Below is a small trained network, with its code and all its weights. Each question gives an input and a target symbol and asks what happens when units are switched off, that is, made to give their printed mean instead of their output.

import numpy as np


def w(rows, s, z=0):
    codes = np.array(rows[::2]) - 128.0
    scale = np.full(codes.shape[1], s)
    scale[-1] = z or s
    return codes * scale


def norm(h):
    return h / np.sqrt((h * h).mean(-1, keepdims=True) + 1e-5)


def softmax(a):
    e = np.exp(a - a.max(-1, keepdims=True))
    return e / e.sum(-1, keepdims=True)


def log_softmax(a):
    a = a - a.max(-1, keepdims=True)
    return a - np.log(np.exp(a).sum(-1, keepdims=True))


def net(x, mask):
    ids = ['αβγλμξπτψ'.index(c) for c in x.split()]
    T = len(ids)
    res = E[ids] + P[:T]
    u = 0
    for l in range(3):
        r = norm(res)
        for j in range(3):
            rows = slice(3 * j, 3 * j + 3)
            q, k, v = (r @ M[l][rows].T for M in (Q, K, V))
            z = softmax(np.where(np.tri(T) > 0, q @ k.T / 3**0.5, -1e9)) @ v
            o = O[l][rows]
            res = res + np.where(mask[u + j], z, o[:, -1]) @ o[:, :-1]
        u += 3
    return log_softmax(norm(res)[-1] @ U[:, :-1].T + U[:, -1])


Q, K, V, O = {}, {}, {}, {}
E = w([
[95,204,122,187],'α',
[216,127,115,141],'β',
[212,201,242,195],'γ',
[110,195,164,128],'λ',
[122,157,72,64],'μ',
[181,34,124,223],'ξ',
[89,114,175,231],'π',
[181,124,164,118],'τ',
[1,130,141,202],'ψ',
],0.009)
P = w([
[203,79,253,83],'0',
[149,80,141,138],'1',
[160,100,253,74],'2',
[189,108,184,128],'3',
[133,96,132,131],'4',
[145,113,237,62],'5',
[185,128,170,118],'6',
[125,108,112,94],'7',
[126,124,212,21],'8',
[187,146,165,103],'9',
[121,113,102,73],'10',
[121,131,200,14],'11',
],0.0054)
Q[0] = w([
[192,124,88,180],'0.h0',
[45,230,198,80],'0.h0',
[91,91,148,134],'0.h0',
[137,106,51,150],'0.h1',
[144,100,199,73],'0.h1',
[118,114,15,108],'0.h1',
[28,197,65,126],'0.h2',
[196,227,219,72],'0.h2',
[139,5,170,24],'0.h2',
],0.019)
K[0] = w([
[193,108,91,136],'0.h0',
[20,234,148,89],'0.h0',
[73,115,150,161],'0.h0',
[202,53,101,91],'0.h1',
[62,149,119,204],'0.h1',
[182,65,53,41],'0.h1',
[21,168,105,59],'0.h2',
[253,237,138,85],'0.h2',
[230,11,109,67],'0.h2',
],0.019)
V[0] = w([
[193,42,153,100],'0.h0',
[135,68,239,75],'0.h0',
[161,211,183,85],'0.h0',
[205,94,111,66],'0.h1',
[121,77,184,112],'0.h1',
[164,73,116,121],'0.h1',
[7,109,163,167],'0.h2',
[120,168,80,177],'0.h2',
[18,3,103,152],'0.h2',
],0.013)
O[0] = w([
[130,115,155,22,83],'0.h0',
[193,71,209,68,159],'0.h0',
[227,132,97,175,216],'0.h0',
[71,193,67,111,43],'0.h1',
[109,150,165,75,119],'0.h1',
[66,147,119,120,70],'0.h1',
[44,180,101,185,109],'0.h2',
[113,191,108,83,128],'0.h2',
[8,96,13,185,8],'0.h2',
],0.011)
Q[1] = w([
[32,153,115,136],'1.h0',
[93,32,207,144],'1.h0',
[82,246,234,149],'1.h0',
[122,138,118,111],'1.h1',
[117,107,123,130],'1.h1',
[142,104,132,170],'1.h1',
[163,121,194,238],'1.h2',
[147,119,117,125],'1.h2',
[150,103,40,5],'1.h2',
],0.021)
K[1] = w([
[75,107,91,167],'1.h0',
[104,69,198,124],'1.h0',
[74,200,168,178],'1.h0',
[135,131,139,132],'1.h1',
[127,114,123,142],'1.h1',
[132,111,86,130],'1.h1',
[137,148,101,44],'1.h2',
[112,145,124,143],'1.h2',
[92,162,133,254],'1.h2',
],0.031)
V[1] = w([
[2,145,38,181],'1.h0',
[192,84,6,164],'1.h0',
[190,117,101,81],'1.h0',
[104,131,196,149],'1.h1',
[175,22,158,120],'1.h1',
[95,104,152,57],'1.h1',
[151,79,106,157],'1.h2',
[163,83,82,156],'1.h2',
[105,167,139,184],'1.h2',
],0.012)
O[1] = w([
[201,115,255,44,6],'1.h0',
[84,6,157,82,115],'1.h0',
[47,102,109,154,159],'1.h0',
[150,154,94,114,142],'1.h1',
[230,93,193,76,160],'1.h1',
[164,51,90,144,114],'1.h1',
[124,153,127,168,126],'1.h2',
[152,144,124,163,123],'1.h2',
[133,98,52,119,102],'1.h2',
],0.0095,0.016)
Q[2] = w([
[108,160,174,172],'2.h0',
[167,98,58,139],'2.h0',
[84,3,190,180],'2.h0',
[213,123,93,102],'2.h1',
[110,88,153,108],'2.h1',
[139,35,149,128],'2.h1',
[149,137,95,169],'2.h2',
[164,129,155,228],'2.h2',
[85,107,70,134],'2.h2',
],0.02)
K[2] = w([
[157,186,173,169],'2.h0',
[159,74,54,141],'2.h0',
[136,4,195,235],'2.h0',
[213,146,99,81],'2.h1',
[123,96,176,96],'2.h1',
[172,50,200,102],'2.h1',
[90,168,89,170],'2.h2',
[48,150,153,191],'2.h2',
[127,75,74,134],'2.h2',
],0.018)
V[2] = w([
[101,190,118,199],'2.h0',
[248,106,176,201],'2.h0',
[111,138,120,132],'2.h0',
[178,144,206,140],'2.h1',
[121,117,157,128],'2.h1',
[175,167,126,127],'2.h1',
[85,174,142,149],'2.h2',
[167,125,150,73],'2.h2',
[93,67,71,106],'2.h2',
],0.012)
O[2] = w([
[128,95,128,52,135],'2.h0',
[4,185,92,108,250],'2.h0',
[152,114,136,121,116],'2.h0',
[124,83,187,180,195],'2.h1',
[138,134,139,154,129],'2.h1',
[100,77,154,121,170],'2.h1',
[183,157,180,117,152],'2.h2',
[106,132,85,152,117],'2.h2',
[71,105,178,178,62],'2.h2',
],0.011,0.013)
U = w([
[140,158,60,254,101],'α',
[192,66,125,79,154],'β',
[156,235,153,63,122],'γ',
[208,128,153,189,2],'λ',
[146,131,10,84,166],'μ',
[106,18,90,181,151],'ξ',
[46,150,91,115,196],'π',
[108,95,142,57,188],'τ',
[78,105,229,160,105],'ψ',
],0.0098,0.0048)

Each question gives the input, a string of symbols that net reads in full, and the target symbol t.
The units are the heads (3 rows each of Q, K, V and O). Each row of codes is followed by its name. A weight is (code - 128) times the scale printed after its matrix; where a second scale follows, it is the last column's (O and U).
mask holds one flag per head, layer by layer. A switched-off head (its flag False) gives its mean, the last column of its rows in O, instead of its output. The means were averaged over made-up inputs and are rounded, as every weight is.
A unit's drop is (log p(t) with every unit on - log p(t) with that unit switched off) / (log p(t) with every unit on - log p(t) with every unit switched off).
The circuit of an input: a set's keep is (log p(t) with only the set's units on - log p(t) with every unit switched off) / (log p(t) with every unit on - log p(t) with every unit switched off). Starting from all 9 units, units are removed one at a time, each time the one whose removal leaves the highest keep (on an exact tie, the one counted first), for as long as the keep stays at least 0.8.
units of the circuit, in order: the units of the circuit, biggest drop first
unit that matters most: the unit with the biggest drop
which heads matter: for each layer, one digit per head in row order, 1 if its drop is at least 0.15 and else 0, layers parted by /
drop when u is switched off: that unit's drop, to one decimal
input γ β γ, target β: which heads matter -> 100 / 000 / 000
input α β τ α ξ α μ, target μ: unit that matters most -> 1.h0
input α τ π μ, target μ: which heads matter -> 010 / 100 / 000
input γ μ γ, target γ: units of the circuit, in order -> 0.h1, 0.h2, 0.h0, 1.h0
input α γ β μ β, target μ: units of the circuit, in order -> 1.h0, 0.h1, 0.h2
input μ α γ ψ γ μ μ β, target μ: units of the circuit, in order -> 0.h2, 1.h0, 0.h1
input α μ π ξ γ μ γ ξ, target τ: which heads matter -> 111 / 100 / 000
input α ψ ξ β, target β: which heads matter -> 101 / 000 / 000
input γ α ψ γ λ α ψ ξ γ γ π, target ψ: units of the circuit, in order -> 1.h0, 0.h2
input μ γ α γ μ, target ξ: units of the circuit, in order -> 1.h0, 0.h2, 0.h1, 2.h0
input γ β λ γ ξ τ π, target π: which heads matter -> 000 / 111 / 100
input ξ β ξ, target ξ: which heads matter -> 101 / 110 / 101
input β ψ ψ α ξ, target τ: which heads matter -> 011 / 100 / 000
input γ μ γ ψ, target ψ: units of the circuit, in order -> 0.h2, 1.h0
input γ α λ α ψ γ γ α γ γ μ μ, target α: units of the circuit, in order -> 0.h0
input γ ψ μ, target ψ: which heads matter -> 001 / 000 / 001
input ψ β α ξ α α α α α ξ α γ, target α: which heads matter -> 100 / 110 / 000
input α α β β α ξ ψ, target ψ: which heads matter -> 011 / 100 / 100
input γ γ γ α γ α π ψ, target π: which heads matter -> 001 / 000 / 000
input μ γ ξ α β λ β τ, target β: units of the circuit, in order -> 0.h2
input β τ α μ α μ, target α: drop when 2.h0 is switched off -> 0.5
input γ β α μ ξ α π, target π: drop when 1.h1 is switched off -> 0.1
input β μ μ μ ψ β π ξ γ τ, target β: drop when 0.h2 is switched off -> 0.2
